Each row has a class, written after it.
[-317  -16 -272   -7  -39 -268  172  238 -150  115 -115 -148  229  -98
   -4   91   54   35  -41    3  187   30  -54  -42  -39  -65  198  -80
 -141   92    3  197  -78  157   -2  -22  167  -82 -125   44  123  322] | q998
[-187  -41 -189   44   -2 -268  216  -23  -28   42  -32 -176   88 -225
  -52  -75   87 -132  -48  -18  -12 -210  -56 -201   40  -17   53  -32
    0   92 -206  264  -82  164 -149  -69  -25  -19   44 -114  128  123] | q427
[-107   -9   82 -199   -9 -148  189  -47  232    6  -86    5   -1 -249
 -113   52  -51  -39 -262  105  -37 -115  -17   -2  -31  162  215 -222
 -113   23 -147  236  -66  -10    8  -80 -147   77  287  -83  107  183] | q998
[ 276   43  -56  251  -81  176  -21 -264   33 -141  112  -61 -156   37
 -118 -159   38 -330   98   72 -301 -245  -79 -288  208  -48 -318  243
  171   74 -386   69   37   56 -156  -25 -202   62   36  -88  -18 -484] | q189
[-148  -72 -196  135  -45   57   -2  145 -147   16   59 -299   81   32
  -50   34   72 -122  101   12  -69 -100 -119 -323   58 -100 -118  130
   68   67 -257  105  -60  177 -162  -42 -115 -137 -140  -51  -16   50] | q934
[-336  -35 -313  -31  -28 -245   85  231  -97  127  -64 -179  313  -75
  -70   22   32  -10   39  -50  261  121   15   26 -129 -167  120  -44
 -104   27   44   51 -120   86    4   46  334 -131 -188  133   27  241] | q189
[ -92   70   53 -119 -142  516  -74  264  136 -285 -112 -212   15   14
   35   77  -67   89  175  235 -104  160 -159  -65 -206   50   68  -84
   49   -4 -448   10   90  266   75  -84 -401 -173   21 -246 -155  101] | q773
[ 106  -83  390  296  -40  139 -141  118  123 -222 -127  -62 -262   73
 -139  128   82  -83 -144   78 -455 -201 -291 -425  -22  292   36  121
   82  125 -483  283 -113  222 -135 -227 -899   28  396 -262  107  229] | q998
[ -83   59 -162 -345 -110  172  228  -10  235  -86  -43 -165  123 -339
  -38  -23 -134   92   -3  256   77 -131  -76   36 -148  100  234 -215
 -107  -18 -274  202  128   25  -76  -79  -33  -47   43 -192  -24  170] | q479
[-372   20 -152 -240  -81  -31  132  328   17  -44 -244 -241  216 -224
   51   99   35  164    3  114  185  134  -89   53 -239   48  373 -289
 -112   63 -190  110    4  308   79  -83  -20 -113  -35 -166  103  484] | q927
[-129   28  226 -160  -36  -65   68  209  159 -143 -239  -27 -161 -184
  -81  203   -3  197 -161  153 -111 -152 -243  -64 -241  306  319 -224
  -95   60 -275  281  -63  215  -31 -193 -562  -31  401 -324  143  553] | q998
[  12  100    1  -64 -182  253  -26  -16   72 -335  -36 -192 -178   38
  -33    0    7  120  253  113 -149 -164 -263  -42 -172   79   95  -17
   90   37 -395  197  134  441 -203 -199 -531 -204   90 -320   66  128] | q479
[ -70   81 -167  122  -56  103  -63  180 -168  -44   11  -80  110  146
   57  -20   55  -39  164   38  110  252   95  -13   74 -184 -136  138
  -31   48   25  -94   15  -23  162  120  277  -62 -294  150  -74 -232] | q998
[  78   35  -13  -14  -38   18   73 -110  140  -75  -11   55  -35  -74
  -73  -55   -4  -29  -88  116 -105 -103  -40  -39   -4   75   34   -8
  -79   34 -189  121  -30  -21  -20  -17 -106    8  176  -48   -7  -72] | q936
[  73  -27 -126  145  -71  196  -26   42  -65  -38   85 -121   14   25
  -15  -16   54 -166   62   60  -87   18   15 -213  144  -15 -190  184
   22   98 -213   33  -10  -86  -40   46  -30  -13 -113   -6  -77 -219] | q934
[ 120  157   29  190 -155  -62   -6 -195  -55 -211  -32   37 -203   66
  -40  -75  120  -54   14   26 -167 -126  -66 -101   71   57  -42   42
    6  116 -276  101   18  198 -100  -86 -214   -6  126 -195  158 -177] | q479
[-170  -90 -349 -171   38 -194  183   58  -16  274   79  -83  345 -184
  -59   72  -39 -137  -28   -8  292   85  171   91  120 -130   14  -36
 -176  -17  188   68  -54 -348   71  195  582  -11 -197  266  -81  -39] | q936
[-397 -216  -94   27  130 -554  155  397 -115  348 -114   20  315 -210
 -122  285   49   -3 -349  -62  167   34   63  -90   47  100  276  -45
 -304  135  195  277 -264 -265   75   86  203  109   18  209  127  537] | q479
[ -33   72  -48  203  -27  -99 -129   58 -177   33   -5   63   11  206
  -36   86   90  -99   17  -39  -59  143   57  -80  158 -103  -85  174
  -98   98   17  -83 -137  -54  153   77  135  -43 -120  134  -13 -208] | q773
[ -37   66  -46  -55 -106  283  -10   79   46 -202  -20 -118  -43    9
  -13   29    2   65  153  145  -24   69  -78   -4  -74   12  -32    5
   42   25 -271   16   52  156   -1  -45 -182 -103   22 -180  -77  -28] | q936
[-419    0 -291 -115   33  -49   30  491 -176  203 -119  -73  442  -32
   64  242   28  115  -63   27  282  431  113  113   34 -154  255  -65
 -276  111  162  -69 -128  -67  326  213  457  -51 -332  289  -74  152] | q934
[ -73 -137   38  105   38   79  -58  319  -50  113   54  -33  143  -33
  -87  225    2 -135 -186   73  -89  107   47 -258  172   99  -15  206
 -135   63  -65   63 -118 -364  116  100   77   39  -77  175  -88  -11] | q934
[ -55 -187  -22   99   87   82    6  244  -45  192   60  -90  138  -80
  -74  125   -4 -225 -198   84  -67   27   54 -335  253   34 -116  194
  -56   57  -53  134 -104 -296   84  110   37   43  -71  154  -95  -47] | q927
[-326  -32 -168 -191   13   23  117  253   88   57 -113 -214  323 -213
  -30   97  -44   31  -16  135  199  219   41   35  -53  -25  212 -170
 -110   50 -114   16  -19   17  163   53  189  -60  -81    7  -68  211] | q773
[ -61   -7  288  306   72 -195 -289  351 -279   -5  -45  181 -188  282
  -57  293  203   29 -142 -145 -236  112  -77 -210  152  144   37  323
  -89  235  150   67 -197 -132  178   37 -286   15   18  120   93   94] | q927
[ -52  157 -406    2  -83 -452  269 -310 -115  -35   16 -115  103 -139
  -23 -282  138  -20  150  -53  227 -206  -11  155  -24 -191    9 -139
  -13   50   12  149  134  230 -217  -40  349  -18 -128  -80  230  -67] | q773
[-374  -34  -79  223   80 -360  -37  402 -277  170 -105 -119  175   30
   -6  244  177  -47 -135  -76    8  169  -15 -205  148  -43   86  106
 -110  217   57   96 -219   63  137   33   96  -19 -133  139  118  202] | q934
[-130  -70    0 -264  -59  233  158  150  217  -44  -67 -189  145 -226
  -90  124 -112   39 -103  217   17  -17  -89  -92 -125  125  178 -173
  -71  -52 -362  168  -17   43   -4  -26 -216  -59  168 -151  -81  299] | q936
[  37  -99  -40  312   46 -528  115 -201  -82  129    1   65  -37  -19
 -180  -30  125 -295 -163 -110 -152 -298   -3 -158  244  -16  -44  113
  -15  110   -2  359 -105   -4 -154  -54  -17  141  117  121  293  -92] | q936
[  74  129 -111 -183 -189  228  129 -178  207 -229    5 -143  -58 -104
  -48  -50  -66   53  122  229    7 -132 -106   78 -109   28   78 -174
  -11  -60 -351  141  162  190 -102 -117 -153 -122   92 -174  -11    8] | q479
[ -56  -74  -54 -394  -49  -23  330 -160  385  -22  -83 -145   88 -425
 -137  -86  -96  -41 -160  210   74 -239  -78   79 -110  140  274 -354
  -76  -80 -309  311   79    2  -84 -103 -124   83  291 -193   63  255] | q927
[ -57   73   58 -134 -135  614 -103  352    2 -316  -71 -275  -64   49
   82   93  -62  157  231  229 -109  185 -150 -116 -147  112   67   43
   42   71 -405  -46  156  130   99  -49 -423 -131  -82 -265 -190   96] | q427
[-301 -102 -208 -154   -1 -286  186  219   31  196  -95 -115  343 -249
  -65  166   34   43 -116   28  277   41   -4  117  -48  -17  271 -153
 -221    0   83  172  -60  -95   57   23  268  -10  -60  132   75  378] | q927
[ 157  -26  -28  445   26 -168  -45  -70 -178   51  105   83  -55  133
  -56  -35  138 -324  -62  -85 -160  -15  101 -276  409  -48 -298  316
   16  167  -17   63  -72 -171   17  132  127  115  -89  203   53 -468] | q927
[-237   28 -360 -318  -48 -194  295    1   56   25  -80 -256  227 -307
   -2 -165    0   54   37   78  279  -95  -38  126 -139 -105  181 -301
  -40  -21 -109  207  128  230  -65  -31  233  -58 -106 -113  115  275] | q277
[-201   27 -333 -255  -67   15  198   66   68   48   27 -162  284 -190
   -8  -78  -65   68   27   90  268   87   21  101  -79 -103  102 -153
 -119  -20  -65   95   61   26  -12   87  319 -104 -135   40  -87  119] | q189
[ -51   64    2  306   13 -677   43 -146  -95  125  -93  129  -74   23
 -144   57  241 -153 -161 -132  -57 -217 -100  -63  186  -47   57   31
  -18  122   48  261 -184  181  -47  -66  -15   85  146  108  333    9] | q189
[-218 -164 -386  188   86 -641  278   -9 -271  388   21  -58  284 -126
 -118   -4  126 -243 -179 -180  198  -90  108  -51  251 -190  -55   83
 -191  176  196  196 -191 -215  -20  127  481  117 -127  289  168   42] | q427
[ 152   61  -51  240  -96  282 -156    9 -171 -161  104  -11 -126  273
   11  -18   60  -73  203   28 -206   16  -39 -205  125  -57 -278  313
   52   93 -156    5   14   21  -47   37 -126  -89 -147   -5  -92 -348] | q277
[  66  -45  190   91   16   10   11    8  108  -18    4    6  -67  -97
 -131   51   29 -181 -174   58 -239 -108  -84 -259  128  131  -22  111
  -17   50 -261  156 -131 -152   -4    4 -302  115  221 -103  -24  -22] | q998
[-218 -133  298  -14  112  101 -240  641  -85   86 -131  230  -28   57
    8  448   16  145 -336   97 -152  241   30 -155   48  238  171  108
 -268   29  114   46 -268 -291  327   65 -223   62   96  134  -87  258] | q934
[-292   32 -260  -34   -6 -271   76  292 -185  103  -44  -70  221   21
   40  126   85  128   57  -35  272  120   21  111  -49 -132  155  -17
 -172   68  205   99  -50   30   85   77  298  -95 -225  191   51  228] | q998
[ 274  101  180  381    0 -445 -116 -493   26   39   74  424 -344  195
 -193   -9  160 -263 -172 -112 -379 -331  -29 -105  393    3 -117  258
  -46  105   59  223 -217  -62  -83  -20  -98  149  312  163  215 -535] | q427
[ -87  138 -108  280  -21 -347   35 -177 -139  -14  -60   26  -24   91
  -56  -94  182 -184   50  -65  -23   65   70  -33  245 -121  -76   45
    8  179   -3   27  -37  181   57   11  200   69  -47   47  196 -327] | q479
[ -96   33    5  260  -24 -563   81 -172 -102   29 -121   40 -100  -15
 -139   19  184  -99 -137 -105  -96 -228 -104 -120  134   19   87   -9
  -42  147  -73  276 -133  239  -91 -142 -136   42  188  -32  338  101] | q427
[-285 -155 -145   72  122 -828  198   52 -154  472  -36   66  293 -118
 -154  127  136 -174 -357 -237  229  -26   67   35  185 -107  191  -17
 -260   79  379  199 -302 -285   98  163  455  128   -8  410  212  300] | q934
[-130 -172  -90   55  -27  144   93  183   27   88  -50 -287  210 -138
 -102   23   33 -171  -51   97   -2   69    8 -267   63    8  -23   39
  -43   93 -331   61 -107  -86   26   65  -89    8   -1  -38  -81  113] | q479
[-265  120 -305 -505 -120   27  289  -88  223 -119 -146 -272  249 -331
   27 -136 -108  166   83  217  351   76   19  311 -252  -89  316 -482
 -156 -109 -183   92  158  335   64  -65  255 -159  -10 -142   65  261] | q189
[ -42 -109  -49  426   69 -146 -112  108 -217  178   45   16   62  176
 -114   71  127 -286  -96  -97 -124  110  108 -350  355  -45 -254  365
  -44  191   54   -4 -194 -191   79  132  160   41 -103  229   -8 -265] | q479
[-402   16 -105   17   13 -192   65  393 -131  -25 -216 -233  198  -58
   14   50  120   69   17   23  136  243  -37  -29 -108  -49  179 -151
  -64  132 -120   44  -51  312  137  -29  -51  -53  -91 -100  101  355] | q277
[ 167   45  169  228 -139   34  -58  -64   73 -220  -45  -62 -309   81
 -131   45  156  -39   37  101 -321 -303 -268 -221  -15  131  -32  107
   88   83 -464  208  -50  260 -157 -203 -640  -47  255 -233  123   28] | q189
[-225  -18 -213   -1  -45  169   20  349  -82  -43  -18 -316  263  -59
   17   68   49   72  169   10  165  180  -53  -64 -134 -101  -18    0
   30   90 -162    6   57  164  -14   31   22 -206 -220  -49  -70  212] | q998
[-236 -250 -353   19  158 -578  312   84 -147  467   44 -135  431 -298
 -154   46   43 -265 -180  -99  229 -129  105  -94  208 -145  -56   -6
 -159   89  177  206 -156 -368  -37  156  505  126 -125  249   70   98] | q773
[-125   39 -328  -22 -123 -368  255 -215   -8   -7  -67 -202  126 -179
  -99 -161  121   -8   44   -9  236 -158  -65   98  -88 -111   95 -204
  -14   46 -114  196   16  305 -179  -96  138  -98   21  -96  228  220] | q479
[-155   34 -155 -106  -23  -86  124   51   -8   38  -42  -82  144 -128
   11   30   23   -3  -54   92  115   47   20    1   32  -18   72 -134
 -117   39  -86   71    7   55   52   28  116  -19  -22  -45   22   86] | q927
[ -90   44   13   30  -82 -409  159 -139   75  -19 -169   30  -99 -201
 -107   37  117  -18  -99   17   -5 -260 -146   51  -13   75  260 -173
  -91   75 -133  296  -66  201  -86 -189 -230   68  252 -140  301  232] | q427
[ -56  165 -389 -219 -115 -221  283 -359  170  -39    5 -120  216 -296
  -24 -310  -27  -30  106   80  311  -86   42  218  -75 -164   73 -251
  -63  -61  -45  102  134  210 -137   19  435  -31  -66  -64   98  -65] | q189
[-199 -143   46   43   86 -279   35  198   -9  226 -106   81  147  -64
 -113  238   62  -93 -272   -3    2  143   76   -6  213   58  155   37
 -273   97  104  115 -230 -281  260  102  139  130   88  253   54   97] | q934
[ -42   52   -7    0 -102   88   50  -54   99 -195  -25 -116  -81  -77
  -44  -58   61  -31   91  112  -86  -81  -85  -87  -20   38   28  -11
   48   26 -344  115   -8  171  -73  -78 -247  -28  130 -238   -6  -19] | q427
[ 215  209  100  363 -102 -344  -59 -459   22 -139  -47  246 -337  148
 -131 -107  155 -196    5  -31 -254 -225  -90  -37  208  -32  -96   77
   28  111 -163   89  -99  233  -72 -113 -183   72  254  -64  236 -410] | q773
[ 237   70   46  243 -119 -223   13 -348   59 -166  -16   43 -282   34
 -170 -154  161 -176   42   -6 -312 -449 -202 -142   61   17 -105   84
   94   59 -349  269  -10  267 -262 -173 -426   64  257 -190  234 -168] | q479
[-322  -63   39 -221   19  255  -56  543    7   25 -107 -106  188  -48
   23  302  -66  152 -141  128   31  298  -27  -84 -136  122  226  -58
 -180   65 -124   17 -137  -87  249   60 -110 -102  -31  -11 -174  375] | q189
[-115   11 -214   24   -1 -436  139  -59  -81  124   11   43   85  -73
  -95   36   79  -24  -55  -56  115 -165    0   49   58  -65   92  -19
 -113   61  122  187  -84    0  -85   15  238   -4  -38   99  160   81] | q277
[-329  145 -306   97  -25 -812  139  -18 -225  245 -167   98  230  -53
  -57   11  155   67  -77 -168  334   97   84  275   30 -215  247 -153
 -233  173  359   86 -131  182   79   25  510  -16 -151  214  335  181] | q479
[ -91   41 -215 -126  -49   92   41   95   30   21   13  -89  185  -96
  -28    1  -38    6   44  141  112   92   40   27   13  -85   18  -14
 -115   -1  -39   18   41  -21   74   66  236  -76 -163  101  -56  -65] | q479
[ -36  -89 -123   -7  -42 -230  175 -152   93   41  -20  -70  -10 -186
 -123  -76   39 -128  -55   63  -33 -344 -102 -103   38   13   86  -48
   -7  -10 -150  340  -22  123 -196 -103  -81   39  120  -58  179  109] | q427
[ 172   28  -76  112  -67 -115  105 -285   55  -27   54  -13  -70  -43
 -123 -103   48 -203  -13   49 -110 -244    7 -137  175   42  -97   84
   -2   55 -160  164   37  -56 -145   -8   29  101   77  -28  100 -246] | q479
[-135  -35  -90  113   35 -661  143  -75  -35  195  -91   90   38 -123
 -156   34  168 -133 -237  -80   34 -217   -9  -26  119   -5  104  -80
 -129   81   73  261 -160   38  -37  -49   99  100  136   96  285  131] | q773
[-164  -32  126   54   26  -33  -38  280  -27   31  -91   49   67   -4
  -33  247   69   15 -150   24  -35  202   13  -51  101  123  162   74
 -171  122    6   66 -137 -131  204   51  -78   27   74   81    5   91] | q427
[  79   30  -68    2  -64 -631  243 -478  162   55  -41  207 -104 -220
 -175 -176   57 -138 -173   -7  -21 -493  -94  123   69  -10  140 -142
  -85  -28  -29  408  -41  135 -227 -110    6  202  302  -30  358   18] | q427
[ -42 -201  -30  260   64 -204   14  127  -43  170   66 -117  119   -7
 -178   76   92 -268 -115  -24  -73 -175  -95 -334  182  -49 -125  204
   15   31  -92  233 -160 -108  -88   34  -77   50  -11  159   36   43] | q189
[  49   77 -145  285 -102  -71  -22 -134 -194  -47   55  -14  -51  123
  -10  -70   94 -195  101  -30 -102  -41   33 -162  227 -137 -203  184
  -19  130 -122   22  -41   75  -58   20  100  -19 -120   26   77 -361] | q277
[-131  100  -84    9 -112 -181   17  -19  -69 -102 -142  -94  -77    1
   11  -22  125   52  112   -5    9  -74 -145   85  -45  -97  131 -126
   -3   78 -125  186   44  389  -10 -116 -145  -66  -33 -119  220  159] | q927
[-134  -30 -252  -56   -6 -135  188   25   26  102    2 -150  285 -222
  -58 -124   28 -115  -94   46  182   76  118  -18   50  -71  -11  -58
  -88   56  -67   33    1  -76   22  107  341   45  -90   66   11  -38] | q189
[-156  125 -294  192  -58 -134  -57  117 -267   87   19  -66  238  201
   49   11  113 -103  188  -84  179  336  135   48  183 -322  -77  139
 -103   80  147 -131  -66   72  155  189  525 -110 -383  311  -18 -291] | q927
[-212  -82 -248 -114   -6 -196  205  164   37  144  -32 -159  250 -230
  -79   28   14  -16  -25   61  178 -118  -40    3  -59  -76  125  -87
 -123   -7  -41  206   -7  -17  -54    0  191  -18  -83   67   62  233] | q998
[  65   64  -99  406  -95 -287    5 -170 -116  -88  -26  -82 -125   69
 -110 -169  193 -163   87 -101 -138 -169 -116 -154  116 -130 -133  148
   31  169 -234  149  -71  320 -186  -81 -153  -26   27  -41  230 -156] | q427
[  13   73 -154  -83 -105 -282  205 -361  171  -82  -93 -118  -70 -262
  -92 -209   77  -84   23   29   14 -366  -98   79  -56  -48  120 -255
   80  -22 -245  260   82  383 -222 -184  -52   16  154 -203  286   54] | q189
[  52   46  -16  275   27  -54 -108   80 -168   46   76  117  -53  133
  -66   88  120 -136  -55  -38 -101   44   71 -176  245  -60 -199  262
    1  106   26   -4  -93 -189   97  106  116   22  -97  169  -31 -321] | q427
[-269    5 -188  113 -108   82   -5  282 -136  -43  -81 -371  174   39
   23   87  138   26  187   31   91  128  -93 -170  -86 -132   21  -22
   28   80 -306  -16  -61  322  -30  -43  -80 -193 -175  -92   -8  193] | q427
[  85   -4  146  125  -45   73  -73  -22  103 -117  -27   84 -120   26
  -98   88   83 -107  -72   81 -221  -38  -88 -157  162  171   42  138
  -58   91 -192  152  -44    7   16  -31 -287   73  181  -33   62 -125] | q936
[-251 -158  -90 -354   89 -224  220  172  189  325  -53    7  328 -327
 -128  185  -67  -24 -327   90  222   11   69   96   37   51  292 -195
 -247  -77  109  170 -128 -331  183  108  302   80   89  220  -25  300] | q479
